How the states are linked:
Gis: te>Kad, na>Luv, ve>Nal, ze>Baz, va>Zas
Kud: te>Rup, na>Siz, ve>Ger, ze>Pup, va>Sot
Mut: te>Zam, na>Bek, ve>Vom, ze>Dek, va>Val
Lif: te>Lor, na>Zub, ve>Bot, ze>Siz, va>Zek
Bak: te>Maf, na>Lin, ve>Lof, ze>Faz, va>Tof
Vod: te>Faz, na>Dif, ve>Bak, ze>Bot, va>Mer
Voz: te>Ket, na>Pup, ve>Pir, ze>Kar, va>Vus
Ner: te>Luv, na>Suz, ve>Beg, ze>Gal, va>Ger
Luv: te>Nal, na>Beg, ve>Tam, ze>Gis, va>Mim
Bam: te>Kip, na>Met, ve>Von, ze>Zun, va>Baz
Fop: te>Suz, na>Faz, ve>Rom, ze>Bip, va>Lif
Suz: te>Beg, na>Rom, ve>Vus, ze>Ner, va>Lor
Vom: te>Bul, na>Gaf, ve>Laf, ze>Zam, va>Dom
Zam: te>Mer, na>Vom, ve>Bul, ze>Sug, va>Bop
Tam: te>Val, na>Zuk, ve>Kar, ze>Nal, va>Ner
Zub: te>Bot, na>Tof, ve>Vod, ze>Lif, va>Sug
Sug: te>Vaz, na>Zam, ve>Mer, ze>Zek, va>Von
Sot: te>Duv, na>Fod, ve>Veg, ze>Nam, va>Bak
Gim: te>Voz, na>Duv, ve>Pup, ze>Zuk, va>Rom
Dek: te>Sug, na>Mut, ve>Zam, ze>Rur, va>Met
Faz: te>Rom, na>Bak, ve>Maf, ze>Fop, va>Zub
Mim: te>Gal, na>Bip, ve>Ner, ze>Zas, va>Kud
Gaf: te>Laf, na>Nug, ve>Baz, ze>Vom, va>Ket
Lus: te>Zun, na>Kad, ve>Bam, ze>Sul, va>Gaf
Laf: te>Sul, na>Baz, ve>Lus, ze>Bul, va>Bek
Bek: te>Vom, na>Fas, ve>Gaf, ze>Mut, va>Kar
Kar: te>Dom, na>Voz, ve>Ket, ze>Val, va>Beg
Bop: te>Dek, na>Dom, ve>Mut, ze>Von, va>Nal
Bot: te>Fop, na>Vod, ve>Faz, ze>Lor, va>Vaz
Lof: te>Sot, na>Luk, ve>Fod, ze>Maf, va>Dif
Val: te>Bop, na>Kar, ve>Dom, ze>Met, va>Luv
Beg: te>Tam, na>Vus, ve>Zuk, ze>Luv, va>Bip
Dom: te>Mut, na>Ket, ve>Bek, ze>Bop, va>Tam
Duv: te>Pup, na>Veg, ve>Kud, ze>Gim, va>Maf
Dif: te>Bak, na>Zun, ve>Lin, ze>Vod, va>Bul
Zek: te>Bup, na>Sug, ve>Vaz, ze>Fod, va>Kip
Siz: te>Ger, na>Lif, ve>Lor, ze>Kud, va>Fod
Kad: te>Bam, na>Nal, ve>Met, ze>Lus, va>Nug
Luk: te>Fod, na>Rur, ve>Zek, ze>Lof, va>Zun
Lin: te>Lof, na>Kip, ve>Luk, ze>Bak, va>Sul
Nal: te>Met, na>Tam, ve>Val, ze>Kad, va>Gal
Gal: te>Gis, na>Ner, ve>Luv, ze>Nug, va>Rup
Pup: te>Pir, na>Kud, ve>Rup, ze>Voz, va>Nam
Lor: te>Bip, na>Bot, ve>Fop, ze>Ger, va>Bup
Baz: te>Lus, na>Gis, ve>Kad, ze>Laf, va>Fas
Vus: te>Zuk, na>Nam, ve>Gim, ze>Beg, va>Fop
Tof: te>Vod, na>Sul, ve>Dif, ze>Zub, va>Zam
Nug: te>Baz, na>Gal, ve>Gis, ze>Gaf, va>Pir
Von: te>Rur, na>Bop, ve>Dek, ze>Kip, va>Kad
Bip: te>Ner, na>Fop, ve>Suz, ze>Mim, va>Siz
Rom: te>Vus, na>Maf, ve>Nam, ze>Suz, va>Bot
Veg: te>Kud, na>Bup, ve>Siz, ze>Duv, va>Lof
Sul: te>Dif, na>Lus, ve>Zun, ze>Tof, va>Vom
Bup: te>Siz, na>Vaz, ve>Lif, ze>Veg, va>Luk
Vaz: te>Lif, na>Mer, ve>Zub, ze>Bup, va>Rur
Fod: te>Veg, na>Zek, ve>Bup, ze>Sot, va>Lin
Fas: te>Gaf, na>Zas, ve>Nug, ze>Bek, va>Voz
Maf: te>Nam, na>Lof, ve>Sot, ze>Rom, va>Vod
Ket: te>Bek, na>Pir, ve>Fas, ze>Dom, va>Zuk
Kip: te>Luk, na>Von, ve>Rur, ze>Lin, va>Lus
Zun: te>Lin, na>Bam, ve>Kip, ze>Dif, va>Laf
Met: te>Von, na>Val, ve>Bop, ze>Bam, va>Gis
Zas: te>Nug, na>Mim, ve>Gal, ze>Fas, va>Pup
Mer: te>Zub, na>Bul, ve>Tof, ze>Vaz, va>Dek
Zuk: te>Kar, na>Gim, ve>Voz, ze>Tam, va>Suz
Rup: te>Zas, na>Ger, ve>Mim, ze>Pir, va>Duv
Nam: te>Gim, na>Sot, ve>Duv, ze>Vus, va>Faz
Ger: te>Mim, na>Lor, ve>Bip, ze>Rup, va>Veg
Bul: te>Tof, na>Laf, ve>Sul, ze>Mer, va>Mut
Pir: te>Fas, na>Rup, ve>Zas, ze>Ket, va>Gim
Rur: te>Zek, na>Dek, ve>Sug, ze>Luk, va>Bam

The rows follow the links: the fewer symbols apart two states are, the more alike their rows tend to be.

Each row is also shifted at random along 9 hidden directions that mean nothing.

Some states, each with a row of numbers:
Dif
(39, -26, 5, -145, 26, -41, -56, 30, -55, -26, 88, -96, 51, -18, -42, 87, -18, 59, -60, 15, 22, -23, 32, -49, 3, -5, 22, 39, 32, 19, -21, -20, -170, -145, -61, 168, 42, 49, 26, 120, 4, -65, -19, -21, -111, 168, -142, 8, 16, -93, 53, 30, 13, -52, 33, -18, 102, 26, -47, -9, -13, -60, -58, 34, 93)
Zun
(-7, 26, 18, -254, -12, -7, 20, 12, -79, -32, -45, -53, 9, -5, 31, 90, 25, 84, 58, 48, -46, 48, 48, -19, 30, -26, 39, -39, -26, 44, -24, -271, 91, -25, -33, 38, 14, 45, -109, 35, -4, 12, -79, -2, -54, -113, 42, -1, 56, -27, 43, 55, 58, 141, -54, 21, 39, 26, 14, -35, 2, -49, 11, 92, -77)
Bot
(-13, 6, 25, -173, 26, -53, -36, 30, -25, 22, -46, -29, 45, 41, 38, 26, -20, -12, 1, 65, -22, 16, 31, -48, 42, 40, -58, 9, 21, 0, 51, -64, -26, 3, 2, -50, -40, -13, -22, -85, 18, 49, 24, 22, 31, 164, 110, 17, 9, -3, 33, 23, -52, 55, -19, -41, -29, 39, 14, 46, -19, 8, 27, -19, -50)
Siz
(-62, 33, 26, 93, 95, 33, -23, 8, 77, 47, -39, 0, -11, 39, 13, 15, -23, 41, 77, 6, -6, 15, 18, -44, 14, 73, -85, 36, 31, 0, 117, 9, 142, 29, 44, -107, -5, -74, 102, -35, -34, -65, -21, 37, 0, -15, 36, -50, -80, 26, -18, 45, -40, 19, 22, -77, -17, 34, -67, 3, 12, 9, 10, -1, -26)
Bek
(13, -13, -1, 54, -85, -51, 44, 18, -43, 54, -26, 114, -6, 21, -26, -100, 4, -118, -91, 87, -4, -59, -8, 53, 18, -76, 51, -56, -23, 0, -39, 109, -158, 49, -47, -105, -55, -19, -82, -154, -1, 179, 78, -4, 86, 141, 87, 64, 54, 29, -22, -45, -11, 3, -47, 83, -105, -49, 40, 10, 26, 40, 32, -75, -6)
Fop
(-262, 26, 8, -2, -51, 10, -9, -1, 29, -4, -46, 22, 12, 15, 47, -71, -10, -38, 31, 54, -22, 8, -59, -12, 18, 47, -56, 15, 26, -29, 34, -115, 73, 33, 20, -42, -52, 5, -42, -15, 3, 76, 17, 35, 49, -122, 14, -24, -35, 11, -7, -7, -43, 69, -22, -31, 15, 11, -36, 33, 4, 17, 52, 13, -50)
Mer
(33, 20, 48, 69, -36, -4, -29, 40, -12, 37, 16, -33, -6, 23, -7, 35, -25, 90, 31, 115, -13, -18, 6, -44, 38, 8, 0, 18, -10, 35, 6, -13, -4, -36, -42, 15, 33, 27, 18, 16, -42, -51, -39, 7, -56, -20, -73, -13, 13, -68, 38, 55, 4, 69, -28, -10, -61, 24, -59, -29, 14, -63, 20, 25, 104)
Gaf
(81, -17, -24, -163, 81, -51, 29, -17, -16, 53, -52, 67, 4, 11, -44, -6, 43, -111, -127, -185, 44, -8, 73, 80, -43, -72, 71, -44, 24, 37, -2, 31, -84, -19, -9, 5, -24, -57, 21, -36, -4, 16, 24, -38, 48, 162, 3, 85, -7, 40, -12, -9, 19, -153, 38, 53, 136, -38, 99, -7, 54, 40, -13, 2, -128)
Bup
(57, -3, -12, -85, 62, -51, -42, 46, -46, -64, 23, -24, 61, 21, -16, -56, -23, -115, -35, -9, -3, -72, -19, -14, 46, 33, -11, 23, 112, -20, 50, -129, -21, -116, -54, 47, -62, 40, -74, 44, -5, 169, 46, 58, -67, -32, -6, -23, 2, -30, 18, 14, -34, -11, 40, -17, 173, 54, -118, 36, 7, -23, -22, -23, -96)
Duv
(18, 7, -9, 172, 58, 16, -22, 6, 59, -26, 62, 0, 4, 1, 4, -27, -30, 32, 45, 80, -9, -26, -52, -71, 35, 62, -75, 48, 40, -18, 88, 84, 120, -67, 17, -91, -54, -33, 54, -32, -19, 40, 11, 35, -21, 11, 39, -78, -46, 16, -33, 5, -43, 91, 51, -51, -102, 15, -79, 29, -3, 37, 8, -51, 56)
Zub
(-138, 10, 49, 100, -46, 1, -40, 41, -4, 45, -21, -28, -3, 40, 2, -1, -37, 16, 34, 70, -5, -19, 5, -12, 20, 29, -27, 20, -6, -4, 0, 30, -62, 59, -17, 13, 51, 25, 22, -5, -15, -51, 3, 23, -16, -22, -40, 1, 2, -48, 40, 26, -25, -23, -42, -30, -27, 37, -59, -10, -15, -61, 8, -10, 67)
Ger
(27, -46, -40, -3, 24, 1, -12, -20, -20, -112, 20, -70, 4, -21, 48, 5, 0, -75, 53, -103, -3, 24, -20, 20, -3, 34, -33, -5, -22, -70, -61, 93, 32, 93, 66, 30, 21, 55, -55, -21, 92, 17, 57, 15, 22, -43, 182, -5, 71, 46, 9, -76, -15, -49, 11, -14, -48, 33, 77, 60, -114, 21, -40, -98, -53)
Rur
(-30, 23, 102, 105, -116, 25, -4, 45, -7, 186, -164, 37, -39, 88, -9, -2, -35, -23, 43, 60, -6, 12, 89, 73, -18, -11, -14, -36, -83, -5, -32, 64, -228, 303, 4, -61, 136, -30, 40, -102, -8, -129, 18, 17, 76, 41, 1, 84, -2, -16, 42, 27, -23, -152, -150, -9, -29, 19, -13, -52, -13, -88, 3, -2, 21)
Vus
(93, -16, -35, -123, 165, -22, -2, -31, 36, -12, -24, -3, 15, 6, 18, 34, 20, -52, -15, -163, 19, 37, 45, -4, -16, 32, -45, 4, 34, -5, 73, 66, 101, -2, 71, -68, -50, -76, 68, -67, 34, -17, 25, -3, 49, 157, 149, 8, -34, 79, -26, -15, -28, -58, 74, -35, 23, 7, 90, 52, -12, 79, -15, -47, -129)
Kar
(86, 14, 0, 174, -137, 47, 47, -22, 30, 13, -8, 69, -41, -20, 25, -69, 2, 25, 39, 128, -27, 12, -69, 11, -3, -16, -4, -21, -65, -23, -40, 35, 30, 90, 16, -84, -12, 1, -45, -54, -2, 43, 3, -2, 67, -123, 19, -18, 7, 27, -38, -38, 6, 103, -61, 31, -162, -49, 12, -9, -1, 30, 50, -5, 71)
Dom
(193, -9, -30, -81, 4, -6, 33, -47, -13, -56, -3, -27, -39, -36, 50, 43, 60, 34, 8, -147, 5, 63, -2, 33, -21, -41, 68, -37, -58, 34, -81, -11, 185, -13, 45, 58, 4, 46, -32, 24, 16, -71, -53, -56, 23, -147, 42, 23, 60, 24, 15, -18, 60, 40, 23, 48, -49, -23, 178, 0, -5, 23, 39, 23, -40)
Sot
(-292, 4, -33, -62, 171, 12, -21, -5, 23, -86, 63, -56, 29, -19, -17, 52, -1, 33, 37, -79, 2, -8, 5, -56, 13, 50, -31, 40, 88, 6, 97, -95, 170, -159, 4, 24, -34, -18, 41, 94, -17, 6, -36, 28, -105, -50, -8, -79, -48, 5, -19, 38, 6, 30, 100, -47, 128, 38, -87, 4, 10, 8, -50, 22, -66)
Fas
(-25, 14, -60, -25, -8, -19, 49, -19, 3, -48, 2, 122, 11, -23, -31, -168, 42, -172, -112, -92, 15, -72, -81, 74, -13, -48, 74, -28, 98, 1, 15, -165, 62, -131, -49, 13, -126, 3, -104, 61, -41, 239, 31, 8, 16, -206, -101, -3, -39, 31, -57, -30, 16, -7, 54, 73, 220, -52, -47, 3, 99, 52, 30, 36, -151)
Zuk
(224, 35, 7, -109, -15, 47, 6, -69, 104, 59, -24, -2, -16, -34, 62, 77, 28, 187, 25, 12, 7, 126, -11, -66, -53, 37, -62, 41, -50, 34, 43, -51, 145, -12, 87, -16, -11, -74, 133, 38, -7, -211, -91, -63, 73, 52, -92, -16, -105, 14, -20, 26, -7, 96, 13, -61, -79, -48, 106, 3, 33, 61, 69, 119, 69)
Faz
(7, -92, -58, 17, 136, -89, -68, 40, -77, -138, 124, -95, 62, 0, -48, -22, -29, -200, -82, -171, 41, -105, 0, 22, 29, 14, 16, 23, 87, -63, -43, 232, -161, -92, -27, 121, -6, 85, -34, 9, 72, 122, 133, 33, -79, 173, 115, 16, 99, -13, 35, -73, -34, -200, 106, 4, 86, 67, -9, 82, -99, -7, -110, -186, -33)
Baz
(-33, -18, 2, 56, 67, -16, 47, 2, -14, 72, -34, 65, -32, 25, -49, 27, 13, -41, -30, -49, 12, -14, 91, 54, -9, -65, 46, -60, -43, 25, -3, 197, -76, 85, -1, -124, 22, -77, 39, -151, -4, -2, 27, -19, 42, 205, 147, 57, 38, 62, -28, -8, 21, -83, -11, 55, -97, -29, 73, -23, 8, 30, -33, -76, -31)
Val
(116, 2, 18, -49, -173, -36, 42, -3, -28, 89, -126, 115, -13, 33, 28, -123, 21, -145, -86, 14, -1, 4, -14, 103, -23, -63, 41, -64, -53, -14, -85, -5, -167, 170, -2, -44, -24, 4, -101, -117, 23, 102, 69, -18, 164, 10, 31, 110, 31, 30, 3, -56, -19, -57, -99, 70, -18, -54, 113, 17, 22, 26, 74, -12, -66)
Lin
(103, -29, 0, 43, 52, -22, -51, 44, -54, -60, 67, -84, 22, 6, -45, 18, -25, -48, -9, -68, 16, -68, 13, 8, 20, 6, 31, 18, 47, -11, -30, 34, -83, -65, -50, 131, 54, 78, -11, 92, 1, 0, 20, 23, -115, -39, -56, -7, 47, -61, 45, 7, 12, -109, 36, -1, 115, 57, -81, -7, -34, -78, -71, -40, 18)
Nug
(-120, -28, -41, 59, 73, -10, 47, -21, 2, 12, 15, 81, -15, -8, -59, -32, 19, -97, -69, -95, 26, -38, 32, 60, -27, -60, 49, -41, 4, -3, 2, 163, -65, 8, -2, -76, -24, -66, 19, -78, 2, 70, 48, -13, 30, 140, 79, 29, 9, 70, -56, -40, 17, -104, 39, 58, 2, -46, 37, -8, 20, 58, -46, -70, -54)

From each start, follow one symbol. Which state do you reach?
Answer with the state's name.
---
(-253, -31, 13, -109, -147, 32, 4, -10, -93, -64, 23, -131, -20, -52, 29, 128, 13, 116, 68, 12, -17, 74, 26, 23, -30, -42, 62, -29, -131, -14, -191, -46, -125, 115, 2, 204, 163, 134, -84, 115, 75, -173, -54, -48, -54, -107, -33, 33, 122, -65, 75, -24, 81, -20, -93, 30, -44, 12, 89, -44, -108, -99, -50, 52, 108)
te: Dif
---
(112, -14, -54, -76, 102, -18, 0, -41, 44, -54, 71, 0, 19, -39, 6, 21, 23, 26, -40, -58, 17, 19, -22, -49, -8, 15, -24, 27, 36, 7, 53, 45, 111, -143, 33, -16, -83, -46, 53, 9, 9, 11, -3, -27, 5, 126, 22, -29, -38, 35, -38, -15, -11, 49, 96, -17, -21, -26, 56, 41, 14, 87, 4, -9, -6)
ve: Beg
---
(66, 34, 73, -21, 46, 27, -24, 23, 15, 89, -112, -55, -26, 62, 37, 104, -15, 92, 116, -7, -21, 64, 91, -19, 11, 45, -49, -1, -44, 29, 44, -40, 89, 142, 44, -54, 87, -31, 75, -48, -15, -178, -59, 16, 2, -29, 69, 7, -14, -3, 45, 71, -6, -4, -56, -59, -43, 59, 9, -28, -17, -61, 14, 31, -31)
te: Lif
---
(32, 8, 39, 5, 3, 2, 27, 26, -19, 123, -65, 62, -10, 39, -67, 21, -11, -17, -32, 32, 5, -22, 97, 43, -17, -54, 33, -39, -21, 25, 16, 47, -194, 95, -39, -68, 55, -72, 40, -72, -25, -26, 7, -2, 12, 177, -4, 54, -14, 6, -11, 31, 10, -105, -54, 25, 31, -18, -37, -58, 35, -28, -37, 5, -9)
na: Kad
---
(56, 3, -10, 43, 87, 22, 37, -4, 5, 31, 19, 42, -18, -7, -78, 34, 12, 17, -23, -50, 17, -29, 62, 26, -23, -49, 53, -21, 12, 36, 32, 38, -23, -42, -33, -31, 26, -62, 56, 16, -41, -24, -28, -13, -57, 58, -39, -5, -26, 18, -37, 29, 46, -65, 29, 33, 69, -23, -49, -63, 51, -4, -59, 17, -17)
va: Gis
---
(-281, -2, 29, -108, -62, 25, -41, -11, 30, 61, -15, -46, 30, -5, 19, 68, -28, 97, 7, 78, 9, 66, 20, -48, -39, 46, -77, 49, -35, -26, 1, 1, -175, 75, 37, 55, 63, -25, 86, 39, 41, -166, -7, -21, 32, 197, -87, 18, -57, -34, 22, 3, -41, -52, -40, -78, -5, 0, 5, 11, -39, -13, -12, 53, 102)
te: Kud
---
(121, -23, -11, 203, 28, -16, 2, 2, 37, -2, 32, 28, -16, 18, 24, -31, -22, -21, 33, 81, -14, -14, -26, -38, 42, 29, -66, 4, -29, -31, 34, 273, 52, 54, 44, -180, -56, -45, 28, -194, 25, 70, 69, 18, 74, 169, 227, -17, 35, 65, -30, -46, -54, 73, 13, -11, -290, -4, 53, 61, -49, 80, 24, -153, 58)
ve: Rup
---
(-168, 34, -28, -332, -117, 2, 64, -58, -18, -26, 4, 35, 20, -76, 49, 40, 59, 151, -33, 149, -39, 91, -39, -57, -13, -52, 33, -21, -43, 50, -23, -303, 80, -131, -17, 21, -87, -4, -98, 56, 0, 47, -91, -64, 35, -3, -78, -6, -13, -7, -24, 14, 52, 262, -35, 40, -32, -81, 85, -15, 59, 60, 79, 166, 12)
te: Kad
---
(74, -19, 26, 105, 78, -24, -86, 16, 65, 74, 13, -35, 14, 41, -22, 5, -37, -30, -54, -109, 62, -19, 19, -14, -23, 61, -58, 70, 45, -9, 49, 219, -106, -1, 33, 54, 39, -32, 181, 18, -9, -162, 38, -4, 8, 188, -105, 28, -73, -35, 29, 9, -71, -199, 62, -78, 47, 30, -5, 35, -5, -11, -13, -49, 77)
ze: Rom
---
(32, -13, 20, -108, -42, -78, -81, 21, -25, -11, 46, -83, 34, 6, 33, 14, 0, 22, -84, -39, 33, -7, -37, -36, 15, 14, 20, 49, 29, 35, -48, -16, -30, -143, -26, 185, -9, 97, 17, 98, -10, -75, -13, -37, -25, 18, -171, 38, 20, -105, 88, 19, -18, -9, 37, -15, 40, 23, 65, 40, 10, -42, 62, 31, 92)
te: Bup
---
(-201, 16, 40, 147, -145, -75, -27, 41, 12, 128, 43, 107, 5, 29, -46, -125, -14, -10, -178, 161, 38, -97, -70, -12, 21, -53, 55, 29, 32, 63, -4, 96, -178, -158, -105, 21, -76, 6, 40, -12, -98, 65, 22, -38, 33, 129, -279, 50, -38, -99, 15, 24, -34, 28, 1, 53, -52, -63, -31, -7, 128, -4, 108, 24, 194)
va: Kad
---
(120, -6, -31, 85, 19, 21, 19, -41, 60, 5, 7, 50, -22, -21, -7, -50, 22, -44, -37, -118, 35, 2, -30, 41, -49, -5, 9, 5, 8, -9, 1, 83, 42, 4, 41, -1, -16, -34, 58, 21, -3, -34, 13, -24, 44, -42, -51, 2, -49, 38, -41, -35, 0, -82, 46, 9, 36, -39, 43, 6, 25, 48, 6, -4, -16)
va: Rup
---
(369, -76, -47, -33, 45, 7, -45, -43, -3, -115, 38, -130, 5, -40, 42, 48, 7, -79, 16, -275, 45, 52, -2, 51, -63, 41, -20, 19, -32, -83, -114, 175, -49, 114, 105, 180, 98, 82, 31, 82, 124, -157, 54, -21, 14, -17, 70, 27, 55, 23, 37, -97, -9, -234, 48, -39, 57, 38, 139, 66, -142, 0, -79, -83, -24)
te: Beg
---
(211, 23, 15, 115, -26, 59, 67, -10, 35, 76, -92, 109, -32, 23, -10, -43, -12, -23, 66, 107, -35, 13, 29, 28, -7, -6, -42, -43, -44, -30, 51, 36, -22, 190, 29, -218, 0, -105, -4, -154, 1, 65, 25, 36, 85, 41, 157, -8, -31, 89, -71, -13, -14, 25, -76, 6, -103, -30, -41, -25, 2, 43, -7, -30, -55)
na: Beg
---
(-209, 14, 47, 99, -114, -64, 4, 85, -78, 58, -34, 83, 16, 68, -24, -117, -39, -104, -38, 241, -41, -108, -20, 6, 90, -39, 23, -38, 19, 3, 2, -13, -153, 16, -110, -117, -62, 25, -136, -153, -40, 261, 75, 57, 19, 49, 69, 27, 69, -32, 18, 12, -35, 101, -87, 61, -97, 11, -102, 3, 30, -33, 49, -70, 17)
va: Von
---
(-2, 21, 38, 189, 49, 5, 14, 36, 7, 77, -23, 44, -44, 44, -46, 1, -8, 14, 20, 13, -2, -48, 47, 20, 24, -27, 36, -24, -7, 49, 39, 91, 49, 14, -35, -93, 25, -41, 52, -65, -73, -19, -23, 12, -32, -30, 8, 0, 3, -1, -6, 53, 20, -8, -5, 28, -54, 7, -49, -54, 53, -34, 2, -24, 17)
ze: Rur
---
(71, -1, 20, -4, 43, -31, -1, 23, -44, 1, -16, -29, -22, 27, 3, 44, 14, 4, 15, -60, -4, -9, 47, 20, 28, -31, 53, -31, -19, 45, -25, 14, 81, -7, -20, 8, 24, 31, -21, -28, -22, -20, -25, -6, -35, -58, 57, 24, 65, -14, 39, 32, 38, 8, -1, 34, -27, 26, 50, -22, 6, -39, 10, -17, -33)
te: Tof
---
(-116, 3, -23, -50, -48, 96, 15, -37, 22, -64, 7, -42, 14, -56, 11, 27, -13, 55, 95, 32, -21, 56, -23, -7, -49, 46, -58, 21, -16, -74, -13, -146, -42, 94, 44, 56, 63, 7, -20, 122, 59, -52, -18, 22, -25, -119, -34, -59, -46, 17, -31, -31, 10, -18, -36, -56, 101, 4, -89, -17, -65, -11, -75, 65, -8)
ve: Suz
---
(195, -9, -16, 92, 29, 0, 35, -5, 15, 36, 25, 73, -13, -5, -52, -22, 2, -17, -48, 19, 12, -34, 18, 15, -8, -41, 25, -19, -2, 12, 20, 130, -60, -18, -19, -81, -23, -61, 36, -65, -20, 43, 19, -12, 12, 140, 17, 10, -10, 33, -47, -10, 9, -25, 19, 35, -53, -42, -7, -19, 33, 38, -21, -35, 27)
ve: Val
